Below are the code and all the weights of a small trained network. Each question names an input and a class and asks about switching units off, where a switched-off unit gives its printed mean instead of its output.

import numpy as np


def w(rows, s, z=0):
    codes = np.array(rows[::2]) - 128.0
    scale = np.full(codes.shape[1], s)
    scale[-1] = z or s
    return codes * scale


def f(y):
    return np.maximum(y, 0)


def log_softmax(a):
    a = a - a.max(-1, keepdims=True)
    return a - np.log(np.exp(a).sum(-1, keepdims=True))


def net(x, mask):
    res = np.array(x, float).reshape(1, 4) / 4 @ E
    y = f(res @ A[0][:, :-1].T + A[0][:, -1])
    res = res + np.where(mask, y, B[0][:, -1]) @ B[0][:, :-1]
    return log_softmax(res[-1] @ U[:, :-1].T + U[:, -1])


A, B = {}, {}
E = w([
[187,216,107,193,94,215,169,10],'x0',
[210,166,123,59,98,180,100,218],'x1',
[119,204,94,203,179,79,112,208],'x2',
[74,130,51,92,14,72,232,199],'x3',
],0.011)
A[0] = w([
[48,55,107,161,175,65,124,30,37],'N0',
[108,123,214,124,166,142,37,96,4],'N1',
[119,133,102,196,178,83,123,182,80],'N2',
[171,140,192,143,254,173,57,124,57],'N3',
[59,65,163,52,203,99,53,201,65],'N4',
[66,52,156,112,147,98,104,194,30],'N5',
[113,4,161,24,96,194,149,59,79],'N6',
[125,215,88,181,202,140,120,189,27],'N7',
[223,145,125,12,150,169,90,175,38],'N8',
],0.0091,0.0037)
B[0] = w([
[188,1,42,199,65,144,33,169,225],'N0',
[76,140,148,134,93,57,156,134,209],'N1',
[102,81,199,108,194,158,146,161,186],'N2',
[38,194,112,80,66,108,132,174,253],'N3',
[96,138,135,153,100,172,95,54,247],'N4',
[102,203,148,146,90,174,129,53,207],'N5',
[33,50,204,135,204,176,154,149,225],'N6',
[87,109,192,176,188,190,139,148,189],'N7',
[145,115,41,214,123,147,49,182,210],'N8',
],0.01,0.015)
U = w([
[100,86,178,136,230,172,143,167,91],'0',
[163,84,62,162,114,146,55,178,119],'1',
[127,187,130,166,101,212,139,8,138],'2',
[53,124,111,96,45,69,192,196,135],'3',
[126,122,125,115,151,133,113,118,247],'4',
[180,135,165,45,141,84,145,91,90],'5',
[155,129,114,98,156,92,132,104,98],'6',
[154,130,145,99,146,73,155,105,90],'7',
],0.014,0.013)

Each question gives the input, the list of numbers given to net, and the class t.
The units are the neurons (one row each of A and B). Each row of codes is followed by its name. A weight is (code - 128) times the scale printed after its matrix; where a second scale follows, it is the last column's (A, B and U).
mask holds one flag per neuron, in row order. A switched-off neuron (its flag False) gives its mean, the last column of its row in B, instead of its output. The means were averaged over made-up inputs and are rounded, as every weight is.
A unit's drop is (log p(t) with every unit on - log p(t) with that unit switched off) / (log p(t) with every unit on - log p(t) with every unit switched off).
The circuit of an input: a set's keep is (log p(t) with only the set's units on - log p(t) with every unit switched off) / (log p(t) with every unit on - log p(t) with every unit switched off). Starting from all 9 units, units are removed one at a time, each time the one whose removal leaves the highest keep (on an exact tie, the one counted first), for as long as the keep stays at least 0.8.
units of the circuit, in order: the units of the circuit, biggest drop first
unit that matters most: the unit with the biggest drop
top k neurons: the k neurons with the biggest drops, biggest first
drop when u is switched off: that unit's drop, to one decimal
input [-5,-3,0,2], class 2: units of the circuit, in order	[N5, N4]
input [0,8,-5,3], class 1: units of the circuit, in order	[N8]
input [5,5,7,2], class 0: top 2 neurons	[N7, N0]
input [-1,3,-5,-3], class 0: top 2 neurons	[N6, N0]
input [-6,4,-1,-2], class 2: top 2 neurons	[N4, N0]
input [-6,4,3,2], class 2: units of the circuit, in order	[N5, N4]
input [-5,-3,-3,3], class 2: units of the circuit, in order	[N5, N3]
input [7,7,-2,-3], class 1: top 2 neurons	[N8, N5]
input [-5,4,0,3], class 2: units of the circuit, in order	[N5, N4, N3]
input [5,0,1,-7], class 3: units of the circuit, in order	[N3, N4]
input [0,2,-4,-5], class 3: units of the circuit, in order	[N3, N1]
input [-5,7,6,5], class 1: top 3 neurons	[N6, N8, N3]
input [6,-8,-8,-5], class 0: top 2 neurons	[N6, N8]
input [3,4,1,-2], class 1: unit that matters most	N5
input [2,-5,2,-5], class 1: top 2 neurons	[N0, N6]
input [4,-6,-6,6], class 0: top 2 neurons	[N6, N3]
input [-8,-6,0,-6], class 2: top 3 neurons	[N4, N5, N8]
input [-8,-4,1,0], class 2: top 2 neurons	[N5, N4]
input [-5,6,5,-8], class 3: top 4 neurons	[N3, N1, N0, N6]
input [-6,-5,1,-8], class 3: unit that matters most	N3
input [-7,8,-2,7], class 1: top 2 neurons	[N8, N3]
input [3,2,-1,-2], class 4: top 2 neurons	[N4, N0]
input [3,-7,-6,-4], class 1: drop when N0 is switched off	1.2
input [3,-5,6,-7], class 3: drop when N6 is switched off	0.2
input [7,2,8,1], class 0: drop when N7 is switched off	0.3
